Below is a small trained network, with its code and all its weights. Each question gives an input and a target symbol and asks what happens when units are switched off, that is, made to give their printed mean instead of their output.

import numpy as np


def w(rows, s, z=0):
    codes = np.array(rows[::2]) - 128.0
    scale = np.full(codes.shape[1], s)
    scale[-1] = z or s
    return codes * scale


def norm(h):
    return h / np.sqrt((h * h).mean(-1, keepdims=True) + 1e-5)


def f(y):
    return np.maximum(y, 0)


def softmax(a):
    e = np.exp(a - a.max(-1, keepdims=True))
    return e / e.sum(-1, keepdims=True)


def log_softmax(a):
    a = a - a.max(-1, keepdims=True)
    return a - np.log(np.exp(a).sum(-1, keepdims=True))


def net(x, mask):
    ids = ['ΔΞΨΩεηθτ'.index(c) for c in x.split()]
    T = len(ids)
    res = E[ids] + P[:T]
    q, k, v = (norm(res) @ M[0].T for M in (Q, K, V))
    z = softmax(np.where(np.tri(T) > 0, q @ k.T / 2**0.5, -1e9)) @ v
    res = res + np.where(mask[0], z, O[0][:, -1]) @ O[0][:, :-1]
    y = f(norm(res) @ A[0][:, :-1].T + A[0][:, -1])
    res = res + np.where(mask[1:13], y, B[0][:, -1]) @ B[0][:, :-1]
    return log_softmax(norm(res)[-1] @ U[:, :-1].T + U[:, -1])


Q, K, V, O, A, B = {}, {}, {}, {}, {}, {}
E = w([
[163,110,140,94,45,181,72],'Δ',
[92,137,96,134,107,176,108],'Ξ',
[87,130,138,197,137,124,71],'Ψ',
[38,144,205,115,139,144,105],'Ω',
[223,93,112,144,88,194,171],'ε',
[130,152,106,232,162,89,108],'η',
[119,73,99,136,246,218,155],'θ',
[186,149,153,178,152,97,177],'τ',
],0.013)
P = w([
[179,20,131,88,154,1,48],'0',
[83,29,141,160,82,79,137],'1',
[171,129,163,174,166,138,31],'2',
[53,80,140,170,74,134,180],'3',
[162,212,164,159,167,183,99],'4',
[47,117,115,198,55,205,219],'5',
[188,198,144,142,153,206,124],'6',
],0.0095)
Q[0] = w([
[54,38,110,199,93,181,243],'head 1',
[149,225,236,255,139,215,91],'head 1',
],0.0097)
K[0] = w([
[133,177,161,204,194,112,241],'head 1',
[141,143,60,113,118,248,162],'head 1',
],0.013)
V[0] = w([
[110,153,95,83,2,132,43],'head 1',
[213,183,204,120,9,69,157],'head 1',
],0.0089)
O[0] = w([
[107,192,105,109,11,100,117,138],'head 1',
[152,179,235,192,78,68,145,3],'head 1',
],0.012,0.0015)
A[0] = w([
[155,162,222,171,189,143,140,83],'neuron 1',
[113,94,108,99,111,110,242,123],'neuron 2',
[62,145,71,112,89,131,90,69],'neuron 3',
[140,118,110,159,160,118,74,40],'neuron 4',
[81,146,133,169,38,75,211,88],'neuron 5',
[118,151,93,140,106,153,117,89],'neuron 6',
[187,164,138,92,231,67,135,25],'neuron 7',
[100,80,112,132,102,148,118,119],'neuron 8',
[161,114,85,55,179,118,146,118],'neuron 9',
[129,98,133,165,114,205,127,121],'neuron 10',
[214,139,168,108,116,138,90,131],'neuron 11',
[162,246,71,27,152,97,76,2],'neuron 12',
],0.014,0.0072)
B[0] = w([
[145,90,119,140,102,154,179,247],'neuron 1',
[109,99,135,155,140,118,57,156],'neuron 2',
[156,125,153,100,117,144,190,253],'neuron 3',
[163,104,136,104,86,123,131,151],'neuron 4',
[158,133,159,108,109,154,16,216],'neuron 5',
[139,128,120,88,119,133,156,189],'neuron 6',
[45,178,66,75,114,76,33,150],'neuron 7',
[98,159,122,143,135,124,149,210],'neuron 8',
[156,166,153,142,152,169,153,180],'neuron 9',
[89,145,126,133,94,96,117,238],'neuron 10',
[94,90,156,185,157,129,154,197],'neuron 11',
[102,252,73,155,101,131,168,191],'neuron 12',
],0.017,0.0067)
U = w([
[135,167,211,193,102,173,16,195],'Δ',
[114,197,107,136,91,118,210,203],'Ξ',
[167,37,96,71,42,186,112,43],'Ψ',
[18,115,245,97,115,167,146,4],'Ω',
[171,108,241,232,136,175,217,72],'ε',
[129,132,97,151,137,81,68,164],'η',
[131,116,127,155,216,214,87,221],'θ',
[3,138,115,246,126,58,102,80],'τ',
],0.008,0.0032)

Each question gives the input, a string of symbols that net reads in full, and the target symbol t.
The units are the heads (2 rows each of Q, K, V and O) and the neurons (one row each of A and B). Each row of codes is followed by its name. A weight is (code - 128) times the scale printed after its matrix; where a second scale follows, it is the last column's (O, A, B and U).
mask holds one flag per unit, heads first, then neurons. A switched-off unit (its flag False) gives its mean, the last column of its rows in O or B, instead of its output. The means were averaged over made-up inputs and are rounded, as every weight is.
A unit's drop is (log p(t) with every unit on - log p(t) with that unit switched off) / (log p(t) with every unit on - log p(t) with every unit switched off).
The circuit of an input: a set's keep is (log p(t) with only the set's units on - log p(t) with every unit switched off) / (log p(t) with every unit on - log p(t) with every unit switched off). Starting from the 12 units with the biggest drops (on a tie, the unit counted first), units are removed one at a time, each time the one whose removal leaves the highest keep (on an exact tie, the one counted first), for as long as the keep stays at least 0.8.
circuit, biggest first: the units of the circuit, biggest drop first
k most important neurons: the k neurons with the biggest drops, biggest first
drop when u is switched off: that unit's drop, to one decimal
input θ Ψ τ Ω, target ε: circuit, biggest first -> (head 1)
input η Ψ Ψ, target Ψ: circuit, biggest first -> (neuron 4; head 1)
input Ω Ξ τ Ψ ε Δ, target Δ: 2 most important neurons -> (neuron 5; neuron 3)
input ε Ψ Δ Δ Δ Ξ, target Ψ: 3 most important neurons -> (neuron 12; neuron 3; neuron 5)
input Δ τ Ψ η Ψ Δ, target τ: circuit, biggest first -> (head 1; neuron 10; neuron 3)
input ε Ψ η, target ε: circuit, biggest first -> (head 1; neuron 1)
input Δ η Ψ Ξ η, target Ξ: circuit, biggest first -> (head 1; neuron 3)
input Ω Ξ τ η Ξ ε, target τ: circuit, biggest first -> (neuron 10; neuron 2)
input Ω τ τ, target τ: 2 most important neurons -> (neuron 7; neuron 3)
input ε Ψ Ξ τ Ω, target Ξ: circuit, biggest first -> (head 1; neuron 12)
input η Δ ε Ω, target Δ: circuit, biggest first -> (neuron 5; head 1)
input Ψ Ω τ, target τ: 2 most important neurons -> (neuron 7; neuron 11)
input η η Ψ Δ η, target Δ: drop when head 1 is switched off -> 2.3
input Ξ Ξ Ω Δ ε Ψ Ψ, target ε: drop when head 1 is switched off -> 0.6
input τ Ψ τ Ξ τ Δ, target ε: drop when head 1 is switched off -> 2.1
input Ξ Ω η, target Ξ: most important neuron -> (neuron 12)
